Below are the code and all the weights of a small trained network. Each question names an input and a class and asks about switching units off, where a switched-off unit gives its printed mean instead of its output.

import numpy as np


def w(rows, s, z=0):
    codes = np.array(rows[::2]) - 128.0
    scale = np.full(codes.shape[1], s)
    scale[-1] = z or s
    return codes * scale


def f(y):
    return y / 2 * (1 + np.tanh(0.7978845608 * (y + 0.044715 * y**3)))


def log_softmax(a):
    a = a - a.max(-1, keepdims=True)
    return a - np.log(np.exp(a).sum(-1, keepdims=True))


def net(x, mask):
    res = np.array(x, float).reshape(1, 2) / 4 @ E
    y = f(res @ A[0][:, :-1].T + A[0][:, -1])
    res = res + np.where(mask, y, B[0][:, -1]) @ B[0][:, :-1]
    return log_softmax(res[-1] @ U[:, :-1].T + U[:, -1])


A, B = {}, {}
E = w([
[63,164,11,140,73,33],'x0',
[229,205,110,135,215,2],'x1',
],0.0085)
A[0] = w([
[156,113,167,131,155,154,254],'n1',
[195,175,133,181,160,67,98],'n2',
[96,128,24,167,62,66,81],'n3',
[79,112,123,128,68,212,118],'n4',
[187,128,191,123,184,195,131],'n5',
[207,159,110,145,255,64,152],'n6',
[102,169,95,143,59,83,169],'n7',
[206,97,163,92,189,13,84],'n8',
[199,64,181,118,99,152,96],'n9',
[106,113,135,147,115,133,236],'n10',
[185,165,108,90,194,94,103],'n11',
[62,140,49,140,86,60,134],'n12',
[188,97,181,141,171,177,110],'n13',
[145,143,170,87,136,149,112],'n14',
[138,139,205,164,205,184,120],'n15',
[52,54,119,132,97,205,115],'n16',
[186,133,222,156,162,183,102],'n17',
[99,129,135,112,26,212,98],'n18',
[68,109,109,129,73,76,90],'n19',
],0.0082,0.0093)
B[0] = w([
[218,84,161,82,4,50,242],'n1',
[57,129,155,138,111,177,190],'n2',
[73,90,101,76,185,145,209],'n3',
[89,142,149,176,119,139,200],'n4',
[86,82,106,98,168,102,199],'n5',
[104,123,165,162,43,134,255],'n6',
[147,70,139,94,115,103,212],'n7',
[63,153,158,160,134,175,195],'n8',
[69,110,127,126,161,121,157],'n9',
[207,100,177,116,33,102,223],'n10',
[79,139,153,149,126,147,181],'n11',
[102,53,131,88,145,98,230],'n12',
[89,104,94,113,182,131,178],'n13',
[114,136,110,119,151,124,138],'n14',
[90,103,95,101,172,127,184],'n15',
[70,162,157,172,97,140,215],'n16',
[67,84,92,101,187,147,189],'n17',
[69,161,158,147,122,168,194],'n18',
[91,112,133,122,165,139,160],'n19',
],0.023,0.0091)
U = w([
[78,136,194,182,78,159,139],'0',
[108,43,110,6,177,83,126],'1',
[254,103,160,93,61,74,253],'2',
[148,137,134,147,149,112,64],'3',
[146,146,71,128,176,151,81],'4',
[183,118,110,175,164,132,73],'5',
[138,160,116,74,151,155,87],'6',
],0.01,0.0052)

Each question gives the input, the list of numbers given to net, and the class t.
The units are the neurons (one row each of A and B). Each row of codes is followed by its name. A weight is (code - 128) times the scale printed after its matrix; where a second scale follows, it is the last column's (A, B and U).
mask holds one flag per neuron, in row order. A switched-off neuron (its flag False) gives its mean, the last column of its row in B, instead of its output. The means were averaged over made-up inputs and are rounded, as every weight is.
A unit's drop is (log p(t) with every unit on - log p(t) with that unit switched off) / (log p(t) with every unit on - log p(t) with every unit switched off).
The circuit of an input: a set's keep is (log p(t) with only the set's units on - log p(t) with every unit switched off) / (log p(t) with every unit on - log p(t) with every unit switched off). Starting from the 12 units with the biggest drops (on a tie, the unit counted first), units are removed one at a time, each time the one whose removal leaves the highest keep (on an exact tie, the one counted first), for as long as the keep stays at least 0.8.
circuit, biggest first: the units of the circuit, biggest drop first
k most important neurons: the k neurons with the biggest drops, biggest first
drop of u: that unit's drop, to one decimal
input [7,-5], class 1: circuit, biggest first -> n12
input [-3,1], class 2: circuit, biggest first -> n3, n1
input [-6,6], class 0: 3 most important neurons -> n6, n8, n12
input [5,-4], class 1: 2 most important neurons -> n6, n12
input [-8,8], class 0: 3 most important neurons -> n6, n8, n2
input [4,-2], class 1: 2 most important neurons -> n1, n6
input [-7,8], class 0: 2 most important neurons -> n6, n8
input [-8,-6], class 1: 2 most important neurons -> n5, n17
input [8,-6], class 1: 2 most important neurons -> n12, n3
input [3,1], class 2: drop of n5 -> 0.1
input [-3,2], class 2: drop of n3 -> 0.2
